Each row has a name. Each piece below is followed by the name of the row it came from, unless a question asks for something else. Each question is about the rows just above it. Places in a row count from 0.

Columns, left to right: B S W F X
[ 78 101  95 123 132] : kabib
[170 151 167 133 166] : mep
[ 91 108 107 124 148] : Zim
[180 156 170 133 151] : Bagu
asked: [ 91 108 107 124 148]	Zim
key -> tag
[91] -> z_751
[108] -> z_406
[78] -> z_115
Join Zim by its entry at place 0:	z_751

Columns, left to right: H D Y C K M N
[129 136 129 130 110 129 129] -> zar
[132 129 128 127 126 127 128] -> goteb
[126 134 129 129 156 128 128] -> Goke
[126 126 127 126 125 126 126] -> Sived
[134 135 129 130  63 134 127] -> roru
[129 125 127 127 120 127 128] -> mopi
[124 122 129 128 114 125 128] -> poto
[130 129 130 130 130 126 129] -> Fud
[129 136 129 130 110 129 129] is in which row?	zar
The next 3 entries after [130 129]:	[130 130 130]
Which value appears more than once in roru?	[134]
Which value appears more than once in Sived?	[126]
Table of tags by key:
[127] -> z_382
[129] -> z_228
[128] -> z_31
[126] -> z_337
[130] -> z_729
Look up the entry of mopi at place 3 in the table:	z_382
Where do [132 129 128 127 126 127 128] appear?	goteb
[129 126] is in which column, read top down?	C

Columns, left to right: J Z R A Q V
[116 117 137 180 118 116]  gukur
[121 136 137 141 118 116]  lezo
[123 124 136 127 127 130]  dafer
[123 124 136 133 128 121]  mol
[ 79  79 167 180  83 135]  gofi
asked: [123 124 136 133 128 121]	mol
key -> tag
[117] -> z_743
[167] -> z_805
[79] -> z_278
[136] -> z_694
Look up the entry of gofi at place 1 in the table:	z_278
asked: [ 79  79 167 180  83 135]	gofi
asked: [123 124 136 127 127 130]	dafer

Columns, left to right: vozof pudu Kela bimo lilan pino pibu Nif
[116 141 163 124 128 116 126 122]  sog
[108 134 118 133 125 119 125 114]  Foreb
[119 103 147 133 126 125 124 124]  Suden
[117 153 102 114 125 104 127 123]  nane
[134 151 136 155 125 137 172 142]  Sib
[116 144 165 120 126 114 127 122]  daka
[127 140 183 146 123 121 132 123]  ralub
The next 3 entries after [103 147 133]:	[126 125 124]
Table of tags by key:
[135] -> z_557
[102] -> z_591
[141] -> z_596
[134] -> z_667
[123] -> z_154
[144] -> z_637
[151] -> z_274
[103] -> z_688
[152] -> z_84
[153] -> z_322
Look up the entry of nane at place 1 in the table:	z_322
The row with [134 151 136 155 125 137 172 142] is	Sib
Which row holds [153 102 114]?	nane

Columns, left to right: G E L T P
[ 80  72 115 113 140] = gaf
[178 170 193 188  79] = tigo
[171 193 188  80 155] = devi
[100 105 149 118 118] = lud
asked: [171 193]	devi
The row with [170 193 188] is	tigo
Which value appears more than once in lud?	[118]
Which column holds this, read top down? [193 188 149]	L
tags:
[149] -> z_145
[115] -> z_524
[105] -> z_530
Join lud by its entry at place 2:	z_145

Columns, left to right: zedi rom nomut lok Lurug Vem zano
[175 166 151  83 149 149  89] : kel
[ 64  91 158  83  89 175 149] : Pef
[ 92 109 158 160 109  92 158] : lep
[ 64  91 158 188 149  76 179] : tupi
The value that kel holds more than once:	[149]
asked: [ 83 149 149  89]	kel
[ 89 109] is in which column, read top down?	Lurug

Columns, left to right: dumep Siv viton fudam
[124 116 123 121] -> Zas
[122 127 135 125] -> Fup
[103 134 149  83] -> dobol
[124 116 134 129] -> Sepe
[127 123 122 119] -> leba
[101 137 150  73] -> sus
[123 109 121 124] -> ziv
[122 126 136 129] -> gole
[ 94 141 155  57] -> Kemo
[122 126 138 135] -> zer
asked: [124 116 134 129]	Sepe
[134 116 123 137 109 126] is in which column, read top down?	Siv
[124 116 123 121] is in which row?	Zas

Columns, left to right: kavab Vogu Retal dabos Bet kifa ragis Zud
[127 138 115 130 154 142 120 134]  meka
[128 108 160 132 181 127 118  98]  Digu
[127 138 115 130 154 142 120 125]  Baz
[128 139 111 135 153 144 118 123]  pes
The next 3 entries after [108 160 132 181]:	[127 118  98]
tags:
[134] -> z_455
[135] -> z_353
[97] -> z_689
[123] -> z_822
[98] -> z_168
[127] -> z_543
[125] -> z_542
Look up the entry of Digu at place 7 in the table:	z_168

Columns, left to right: divur popo vefo veral fike
[125 133 118 104 120]  bifat
[149 135 146  79 144]  bib
[141 119 152 136 151]  netev
[129 130 118 107 119]  nug
[125 133 152 136 150]  gisel
[ 75 115  98 101 119]  tul
Which column holds this, read top down? [118 146 152 118]	vefo
asked: [149 135 146  79 144]	bib

